Below are the code and all the weights of a small trained network. Each question names an input and a class and asks about switching units off, where a switched-off unit gives its printed mean instead of its output.

import numpy as np


def w(rows, s, z=0):
    codes = np.array(rows[::2]) - 128.0
    scale = np.full(codes.shape[1], s)
    scale[-1] = z or s
    return codes * scale


def f(y):
    return y / 2 * (1 + np.tanh(0.7978845608 * (y + 0.044715 * y**3)))


def log_softmax(a):
    a = a - a.max(-1, keepdims=True)
    return a - np.log(np.exp(a).sum(-1, keepdims=True))


def net(x, mask):
    res = np.array(x, float).reshape(1, 8) / 4 @ E
    y = f(res @ A[0][:, :-1].T + A[0][:, -1])
    res = res + np.where(mask, y, B[0][:, -1]) @ B[0][:, :-1]
    return log_softmax(res[-1] @ U[:, :-1].T + U[:, -1])


A, B = {}, {}
E = w([
[164,145,158,13,122,28,123],'x0',
[133,130,131,130,129,128,127],'x1',
[61,72,196,127,247,122,144],'x2',
[128,124,120,123,130,131,129],'x3',
[130,134,132,130,129,128,126],'x4',
[169,78,60,195,157,34,75],'x5',
[129,146,135,134,130,125,126],'x6',
[141,122,122,122,135,135,129],'x7',
],0.012)
A[0] = w([
[125,110,140,126,147,127,130,106],'N0',
[123,97,126,175,121,165,132,162],'N1',
[147,117,119,182,119,66,104,37],'N2',
[149,118,75,154,153,67,120,35],'N3',
[155,108,155,100,99,78,117,156],'N4',
[114,139,155,87,87,172,119,3],'N5',
[148,123,130,131,171,131,162,133],'N6',
[149,144,116,129,125,133,131,77],'N7',
[94,114,169,125,238,110,121,64],'N8',
[105,105,164,137,140,113,127,59],'N9',
[115,135,144,138,107,117,133,92],'N10',
[153,123,105,80,170,136,133,152],'N11',
[125,145,131,117,126,103,128,88],'N12',
[120,158,170,68,102,200,144,14],'N13',
[146,142,154,44,108,38,122,164],'N14',
[138,108,117,133,133,122,121,73],'N15',
[144,147,108,134,86,116,147,134],'N16',
[114,124,110,217,117,198,123,143],'N17',
[134,133,101,166,126,171,118,104],'N18',
[133,118,136,124,121,127,132,131],'N19',
[145,122,99,167,137,76,130,44],'N20',
[131,165,96,141,102,100,163,86],'N21',
[186,146,89,131,5,138,101,65],'N22',
[123,131,147,70,110,107,121,111],'N23',
],0.022,0.0038)
B[0] = w([
[126,146,152,104,114,141,116,146],'N0',
[143,134,144,182,112,119,169,192],'N1',
[125,123,51,87,140,160,135,195],'N2',
[116,121,36,82,133,129,143,203],'N3',
[145,147,124,187,140,130,131,188],'N4',
[99,111,45,91,124,152,123,185],'N5',
[102,157,137,122,128,112,94,151],'N6',
[85,144,116,134,122,94,111,139],'N7',
[127,120,240,48,132,110,124,229],'N8',
[110,105,152,110,125,127,111,158],'N9',
[124,111,129,126,131,108,144,130],'N10',
[117,126,142,169,107,119,150,157],'N11',
[119,115,135,152,116,137,155,145],'N12',
[139,123,15,65,151,124,149,226],'N13',
[145,135,131,253,106,139,122,251],'N14',
[126,139,121,106,126,141,140,141],'N15',
[122,153,181,96,146,126,131,172],'N16',
[148,134,113,246,112,127,108,247],'N17',
[141,144,139,183,136,144,136,186],'N18',
[126,138,129,135,143,136,125,130],'N19',
[126,133,52,85,126,141,131,184],'N20',
[117,90,167,122,133,111,135,160],'N21',
[114,116,252,48,134,107,111,250],'N22',
[143,141,118,181,125,142,117,183],'N23',
],0.028,0.024)
U = w([
[158,146,169,223,141,142,92,223],'0',
[93,111,253,52,175,96,60,142],'1',
[105,111,50,58,187,163,119,6],'2',
],0.0077,0.0023)

Each question gives the input, the list of numbers given to net, and the class t.
The units are the neurons (one row each of A and B). Each row of codes is followed by its name. A weight is (code - 128) times the scale printed after its matrix; where a second scale follows, it is the last column's (A, B and U).
mask holds one flag per neuron, in row order. A switched-off neuron (its flag False) gives its mean, the last column of its row in B, instead of its output. The means were averaged over made-up inputs and are rounded, as every weight is.
A unit's drop is (log p(t) with every unit on - log p(t) with that unit switched off) / (log p(t) with every unit on - log p(t) with every unit switched off).
The circuit of an input: a set's keep is (log p(t) with only the set's units on - log p(t) with every unit switched off) / (log p(t) with every unit on - log p(t) with every unit switched off). Starting from the 12 units with the biggest drops (on a tie, the unit counted first), units are removed one at a time, each time the one whose removal leaves the highest keep (on an exact tie, the one counted first), for as long as the keep stays at least 0.8.
units of the circuit, in order: the units of the circuit, biggest drop first
top k neurons: the k neurons with the biggest drops, biggest first
drop of u: that unit's drop, to one decimal
input [-5,6,-7,3,3,1,-7,-1], class 1: units of the circuit, in order => N22
input [-1,5,1,-2,-1,2,0,5], class 2: top 4 neurons => N22, N14, N17, N8
input [0,3,-6,7,-3,6,-6,-7], class 1: top 2 neurons => N22, N13
input [1,7,-4,-4,5,6,-6,5], class 2: top 2 neurons => N3, N2
input [3,4,-3,8,-3,-5,-3,-4], class 2: top 2 neurons => N13, N17
input [6,-6,1,2,-3,7,6,6], class 2: top 2 neurons => N3, N2
input [5,7,7,-8,1,-4,-3,3], class 1: top 2 neurons => N8, N17
input [5,8,7,-4,-2,-6,-5,-3], class 1: top 2 neurons => N8, N17
input [-4,-1,6,-2,7,3,-4,-5], class 1: top 2 neurons => N8, N14
input [1,-4,2,-8,8,4,-2,-5], class 2: drop of N22 => 0.4
input [4,6,-8,6,4,-8,1,5], class 1: drop of N3 => 0.6
input [-2,-3,6,0,-1,-5,-1,-7], class 1: drop of N8 => 1.5
input [4,6,5,-1,4,-8,-3,3], class 2: drop of N13 => 2.1
input [1,-7,5,-5,1,-8,-5,5], class 2: units of the circuit, in order => N13
